[-52  28  20  -1  -7 -62  53  -6 -17  10 -16   1 -32  -2 -65 -19  31 -40
 -83 -33 -33  40 -14 -20  29 -22  16 -21  45  15  16 -28 -18 -33 -38  44
 -19]  (150)
[-18  -8 -17  96 -50 -17  35 -21 -34 -13  47  33   5   0 -66 -33   5   5
  35  62  64  83 -40 -46 -11  23  -9 -29 -17  -7 -26  58  15  -9  17   7
   2]  (136)
[ -9   9  32   1  16  -3  27  13  36   5  16   9  34  26  -2  39  10  -6
  -1 -55 -11  -5  22  24   8 -14 -13  -4  49  15   0 -24 -44 -35  -1   9
 -32]  (180)
[ -4   6 -25  19  10 -27  12  14  27   6   8  -7  13 -18  23 -41 -28   0
  26 -47  -5 -16 -30 -12   9  20  13   7 -14 -18  -7  16 -10   7   1   9
 -11]  (56)
[ -1   9  37 -13  21   4 -11  30   6  -5 -68 -15 -13  10  22 -13  38   2
 -44  10   9  18  -9 -15   8  19   0  12  38 -26 -15  31  12  11   3  19
 -32]  (56)
[ 50 -26   2 -32 -42 -55  18  22 -12 -14  18 -12   9 -81  38 -57 -47 -20
  19  45   7  14 -28 -46  -4  21  74  50 -10   0 -17 -60  48   4  31  20
  22]  (32)
[  2  15   7 -28 -21  12 -22 -13 -21  -3  -6 -32 -16 -31  55  15 -26  12
  19  -1  14  15  -9  10  -2  -3  23  -2  -6  21   7 -59  42  16  16  -2
  23]  (181)
[-39   4  12  -9 -12  27 -48   0   1  31 -36  -1 -45  29  28  -4  22  36
  28 -23 -10  -4 -10  46 -12  -7  47  -6  33 -11 -22 -30 -19   7   5  -6
   1]  (136)
[ 27 -46 -20  29  19 -48  -1  -8 -12 -60  24 -35  -7 -76  27  23 -34 -95
  35 -32  19 -66 -16 -21  -4  21 -36 -11  -8  11  18  28  58  38  12 -21
  14]  (68)
[-27  19  44   3  -6  40 -16  -3 -19  14 -11 -40  12 -22   7  27   4  14
   7  25  27  50  -4   4   6 -11 -23 -51  31  15 -13 -21  58   5  16  16
  -7]  (56)
[  7  14 -57 -12 -25 -25 -19 -15 -18  -2  27 -12 -38 -13  15  -6  17  29
  -6  33  20  38 -13 -12   6  30  39  -2  20 -14 -40 -10   6   1 -20  -7
   7]  (80)
[ -7  21  -6  85   6 -56  29 -16  21 -46  65 -37  12  26 -53 -55 -52 -42
  16   9  52  51 -16  -7   2   3 -35 -54 -32 -18 -35  25  39  37 -19  14
  38]  (150)
[ 31 -26 -17 -18  32   0 -58  15  12  -3  60 -10  -5  46  31  38  57  60
  20  45  18  24  20 -16   8   0 -33  -5  -3 -44  -7  21  21  28  44  17
  24]  (185)
[ 67   0 -42 -72  34 -85  -7   7  14 -38  22  -7   8  35  18 -18  22  12
  38  42 -22 -70 -10  -9  -3   5  37  23 -55 -26 -18 -18   8  11  57 -16
  20]  (45)
[ 35  23 -60  52   6 -60  24 -10   7   2  51  34  32  -5  27  29 -20  -1
  90 -49  12  -1 -38  -5 -20   4   5 -21 -43 -34  55  50  24  21  46 -19
 -42]  (56)
[-42  20 -48  48 -55 -31  27 -22 -46  25  31  51   2  46 -44 -14  46  17
 -38  12  29 102 -26 -53 -11  13  10   4  34   3  25   5  -8 -24 -13  56
 -33]  (32)
[ 34 -19  18 -13 -22 -22 -29  15  30  18  15 -17 -44  -9  33 -40  10  -7
  11  16  -2   2  -6  -1  -9  16  46  21 -12 -26 -33  -1   0  -5 -11  -7
  26]  (32)
[ -1  20 -22 -27  10  -8  -7  15  28   4  -4   7  55 110  14  13  14   4
  -8 -69 -34  17   1  -6   5 -15 -31  30  -5 -18  30 -11 -50 -19   3  15
   2]  (180)
[-49  50  23 -12   1 -25  62  -5   5  18  29  23  17  19 -89 -45 -34  36
 -76  28  24   7  31  25  18 -16  33 -84  40  48 -75 -98 -25 -35 -16  11
 -26]  (150)
[ 45  31 -25 -17 -30 -62 -58  12  -4 -13 -14 -36 -52  65  15 -38  12 -81
  -6  -7 -49  20 -11 -11   5  -5  17  25  -4  -4 -31 -79  14  10 -17  28
  61]  (32)
[ 16  -5   0 -22  -1  24  28 -38  -6  19 -34  75   8  11  15  45   1  23
 -40  26  29   1  48  16 -36  28   8   5  19 -19  64  65  -6 -34 -29 -21
 -51]  (80)
[-15  10   5  36 -38  -7  10  -9 -53   8  30  26  -6   8 -38  11  20  10
  45  65 -11  -9 -24 -25  -5 -18   7  -3 -43  29 -28 -11  -9 -21  39 -38
  24]  (136)
[ -2  10 -43  76  -1 -50  15   7  -8 -28  71 -17  29 -52  -8 -19 -37 -33
  49  34 -25  25 -40 -28  38  -2  -1  57 -23 -39  19 -38 -17  29  47  15
  17]  (185)
[ -7 -57  41  23 -56   6 -48  -8 -31  15  -3 -35  28 -33  20 -18  23  -8
  28  27 -13 -24 -38 -24   4 -22  10   1  12 -25 -10  -2  35  44  67 -31
  67]  (68)
[ 11  24 -39 -20   4 -34   8 -14 -16 -10 -26   0  38  -9  20 -12   3 -25
 -13  19  27 -13 -14 -10   2  24 -13  29  11 -13   7   7 -17 -14 -13  14
 -26]  (80)
[-30  17  49 -48  -4 -45 -14  42  -7   0 -47 -65  18   8  29   4  -8  21
 -16  -5 -28 -14 -49   8  13 -33 -25   5 -16  19 -10 -56  10  51  76  10
  10]  (68)
[-19  23  10 -37  34 -11  -3  28 -24 -19   3 -58 -24 -52  25 -30 -52 -38
  17  16 -17  -7 -28  -5  18 -12  31  35  -2   4  30 -46   7 -29  65  27
  11]  (185)
[  8  34 -18 -49 -30 -11 -34 -12  36  12 -42 -60 -37 -11  73   3 -65   4
  21 -56 -12  29 -55  52  25  21  92  36 -10 -43  42 -61   5  25  23 -45
 -34]  (45)
[ 15 -36 -12 -53  46 -43  -7  31   6 -17 -55 -17   4  -2  39 -81   4 -31
 -77 -13   4 -44  -6 -25  -2  30 -19   6  -7  -9 -20   7  -2   7 -20  17
  -7]  (181)
[ 31 -56  40 -18  -2 -23  32   0  -1 -33  15 -20 -45 -42  44 -51   0 -25
   3 -17  36  -6  -5 -26 -34  46  28  33 -14  11 -27  65  43 -12 -36  22
  25]  (180)
[ -4   2  -7 -44   5 -33   9 -20 -15  11  72 -20  -2  64 -16 -25  42  51
 -40  -7 -28  42   4 -25   7 -13   4  16 -46  20 -24 -41  -1 -24 -14  23
  43]  (185)
[  4  21  -7 -33   4   2 -26  13 -23  15  17  -3  11  35  34   3  19  10
  16   4  -6  29   7   3 -43 -22  36  -7  17   0  -1 -49  32 -24  23   2
  -5]  (32)
[ 32 -29  28  70  25 -42  -9  18   7 -44  34 -27 -21  56  -7 -54  31 -32
 -29  34  25   9  36 -24 -21  20 -66 -43  -6  20 -96  38  45  36 -46  27
  54]  (181)
[-36 -11 -13 -28  42  20 -17 -21  11   4  38 -41  53 -24  35  24   0  55
 -28  -6  25  35 -28  18  24  -3 -48  11 -18 -43  22 -31 -15  30  23 -33
 -32]  (185)
[ 24 -40   2  -8 -13 -63 -16  11  32   8  26 -48 -22 -22  39 -25 -40 -29
  49 -54  -1 -59 -28 -23  31   4  47   6 -25 -13  25  24  36  41  14   2
  37]  (150)
[-21  18 -21  32 -33   9 -27  11 -12  -4  -1 -22 -25 -42 -19 -53 -51 -31
  69  53  29  41 -46 -17  15  -1  51 -11  14 -28  20   3   2 -48  62  27
  40]  (136)
[ 16  -7  17 -26  -4 -82  62 -38 -20  27  36  41   3  15  15 -36  22  52
 -78 -28  38 -32   5 -15 -28   7  43 -21 -15  29   5  15  25 -24 -30  -8
 -21]  (150)
[ -5  36  29 -82  26 -31  39  18  -2  -9 -29  14 -19  17 -47 -47 -11   9
 -66  76   4   5  17  22 -15  -3  90   2   3  12 -33 -69 -21 -41  24 -14
 -43]  (32)
[  0  29  -7  41 -23   3 -30 -10 -24  14  14   4 -33  10   8  14  56   6
  32  20 -15  -9  -8 -21  12  -2  23   9  16  -3 -17   8   2  -9   3   5
  29]  (56)
[  1  17   8  21 -30 -22  28  -3  15   4  10   3 -48 -64  -2 -24 -39  -7
   5  15  17  12 -18  31   1  33  30 -33  21   1 -42 -29  -3 -18   2  -6
 -35]  (45)
[-35  27 -12  -2 -21  32 -52   0 -36  12   0 -18 -47  23  15  -1  53 -10
  15   1  -2  70 -25  -1 -26 -14  26  -4  47 -23 -16 -24  11 -18   9   6
  12]  (32)
[ -1  33 -23  -8 -24   5 -58   1  -5  31  46 -10 -31  20  36   3  31  28
  56  10  -4  14  -9  17 -22 -19  41  -6  11 -11 -30 -51  -4 -17  19  -2
  31]  (32)
[ -5  11 -56  26 -15  -9 -24  -2 -32  30  66  18 -15  16  28  34  19  50
   4   6  -3  41 -13 -12   8  11  13  10 -16 -13   9 -30   1  19  17 -14
 -30]  (185)
[ 17   6  15  21  -3 -38  -7  24  32   5  24 -15  -5  17 -35 -44  16 -16
 -13  19   8 -10  18   9  -4   6  13 -54   6  -1 -72   1  -7 -23  -7   4
  10]  (68)
[-21  10  67  10 -46   3  44   7 -10  50 -34  37  76  -1 -53  27  11  26
 -57  73 -17  45  13  -4   6 -26  17 -10  -5  -4  41 -15 -12 -29  35 -12
 -48]  (68)
[  4 -16 -25 -17 -30 -24   2 -15 -21  26  12  14   2  17  24 -43  47  53
 -27  -5   1   6 -24 -24  -8  22  66  22 -37  -9 -35 -10  -4  18 -20 -36
 -10]  (181)
[ -4   6 -28   4   1 -17 -15 -34 -29 -20  22 -25 -30   4  15  -6  13  -4
   0  15  18  37  -7  -3 -22   6   0 -14  26 -13   0  27  30  -8  -9   3
  36]  (80)
[ 89 -15 -39   9   5 -48   9  10  45 -42  67 -21 -17 -44  10 -46 -72 -48
  -9  31  36  27  24 -28  35  68  47  28 -30 -24 -28 -24  30  -7 -37   9
   0]  (185)
[-14 -14  31  43 -20 -14   4  -2  23   1  -9 -44  20  35  20 -23  -5  12
   5 -60  19  56 -50 -25   9  14 -61  -3 -26 -16  -9  62  28  57  -2  17
  12]  (56)
[  5 -17  47 -17  -3 -45 -16   4 -10  -6  -5 -23 -74   0   9 -53 -16  37
 -69  59 -26  -1   2  15  -2 -11  51 -10   2  24 -53 -66  18  -1  10 -23
  64]  (136)
[ 91 -32  26 -12 -59 -36 -20  28  16  46 -22  63 -21  53  13  47  54  29
 -12  55  35 -24  65 -13 -13  49  44 -30 -10  13 -17  48  50  23 -15  23
 -47]  (68)
[-67 -16 -15  10  -5  19  39  -7 -53   5  44  27   0  33 -48 -12  -2  -9
  -1 -42   3  -2 -12 -30 -21  -8 -22 -47  20  55 -13  16 -16 -46  18  -3
  -5]  (180)
[-24 -19  -7   2 -12  22 -15   6  19  31 -14  39  45  24 -25  31  55  31
  50   0  27 -12 -10   0  -7  -3 -18 -28   9 -54  30  78 -31   5  56   7
 -32]  (68)
[-14  21 -13  -8 -40   9 -26   2 -25 -14 -33 -27 -58 -52   4  13 -18 -59
  19 -23  23  55 -27  -4  -4  13  -2 -44  43  -3  19  -6  47 -14  20  43
   8]  (68)
[-12  31 -10  -1   4   9 -28  10 -28  -2  39 -12 -40  -6 -14 -26   6 -21
  13  59   4  14   2   0 -23 -17  37 -28  20   5 -42 -43   3 -52  26 -18
  27]  (32)
[  1 -24 -23  15  53 -30 -10  23  23 -50   8 -69 -61 -80  36  52 -29 -94
  91 -61  16 -38 -30   8  16  26 -34 -18 -30   3  26  55  34  54  -3  -4
 -32]  (181)
[-11 -55  35 -36 -27  16 -28  -9  20  42  11 -10  11  58 -12   2  44  19
  22 -68  -6 -41  11  10 -19  -9 -51 -74 -18  24 -56  23  13  20  -6  -3
  36]  (68)
[-21  10 -30 -11 -14   2 -24  -1 -13  12 -23 -22 -36  24  24 -50   3  -1
  18 -14  17  27 -42   7 -24  31  22 -15  -7 -28 -16  25  17   0   5   6
 -24]  (45)
[ -2  45  11  29 -29  10 -26   6  -4  43  -2   4 -17  37   5  17  44  22
  27   2  20  48  -3   3  -5  -2  -4 -53  24  -2 -14  23  21 -17   6  36
 -16]  (56)
[-46  67 -39  -3   3  29 -48  -7 -18   9  12 -18 -27  59  17  12  21  29
  52 -19  24  34 -34   0  -8 -26  15 -16  -5 -46  32  32  -2 -11  35  -1
  27]  (150)
[ 27   4  67  63 -29 -29  -1  18   2  -5 -13   5 -52  -7   4  41   1 -15
  32  47  24   9   6  11   2   6   3 -11  20  25 -13  16  24  10  22   8
  -7]  (136)
[ 15 -52 111 -54  39 -50  40  31  29 -18 -27 -60  26 -36  32 -64 -44  35
 -63  36  23 -26 -13   8 -11   5 -36   1 -59  36 -67 -10  31  17   6 -20
  10]  (136)
[ -8 -20 -11  65 -75 -19 -12 -19 -97  14  97 -28   2 -35  14   4  12 -22
  74  28  41  79 -49 -69 -36 -15  29 -36  19  39   4  -6 114  -4  55  11
  30]  (32)
[ -7  30 -41 -16 -41  11 -58   5 -52  12  -7 -17 -43 -16  62  21  10 -34
  73 -16 -10  65 -50 -11 -37 -14  16   9   5 -29  42 -26  48   0  41  16
  16]  (32)
[  0   6 -27  17 -35  -4  23 -26 -14  24  59  47 -27  -2 -33  -5  30  45
  15  36  12  24  15  -1 -25  17  36 -38  15   0 -60  21 -19 -39 -22 -23
   4]  (80)
[-10  31 -22  -1  -8   8 -17  -9 -26  36  -5  27  -5  40  19  41  67  38
  51 -23   1  15 -17  -8 -18  -7  30 -12   3 -19  36  45  17  -6  25  11
 -33]  (56)
[ -3  12 -29 -27  12  -9 -10  19   7 -23 -19 -50 -25  -3  18 -28 -27 -28
   9   4   1  31 -11  -6  -3  30   4  15 -11 -17 -30  20  11   5 -33  12
   7]  (80)
[-14 -35  33  -6 -15   7  13  -9   5  15  13  19 -21  59  -7  -7  49  36
 -44 -13 -14  12   2 -17  -9   5 -19  19 -22  -1 -15  53 -37 -17 -24 -19
  25]  (180)
[ 24 -64  52 -77 -13 -22  14 -10   8  27   4 -11 -10 -45  35 -32  -4  83
 -58  32  28   3   3   4 -10  22  68 -14 -27  22 -45 -31  45  -4 -18 -38
 -10]  (136)
[-40  20  17  49 -28 -18  41  15 -34 -32  -6  10 -46 -56 -79 -40   3 -26
 -30  82   4  64 -20 -34  21  10   0 -10  42  27 -67 -43 -20 -40  -4  41
  13]  (136)
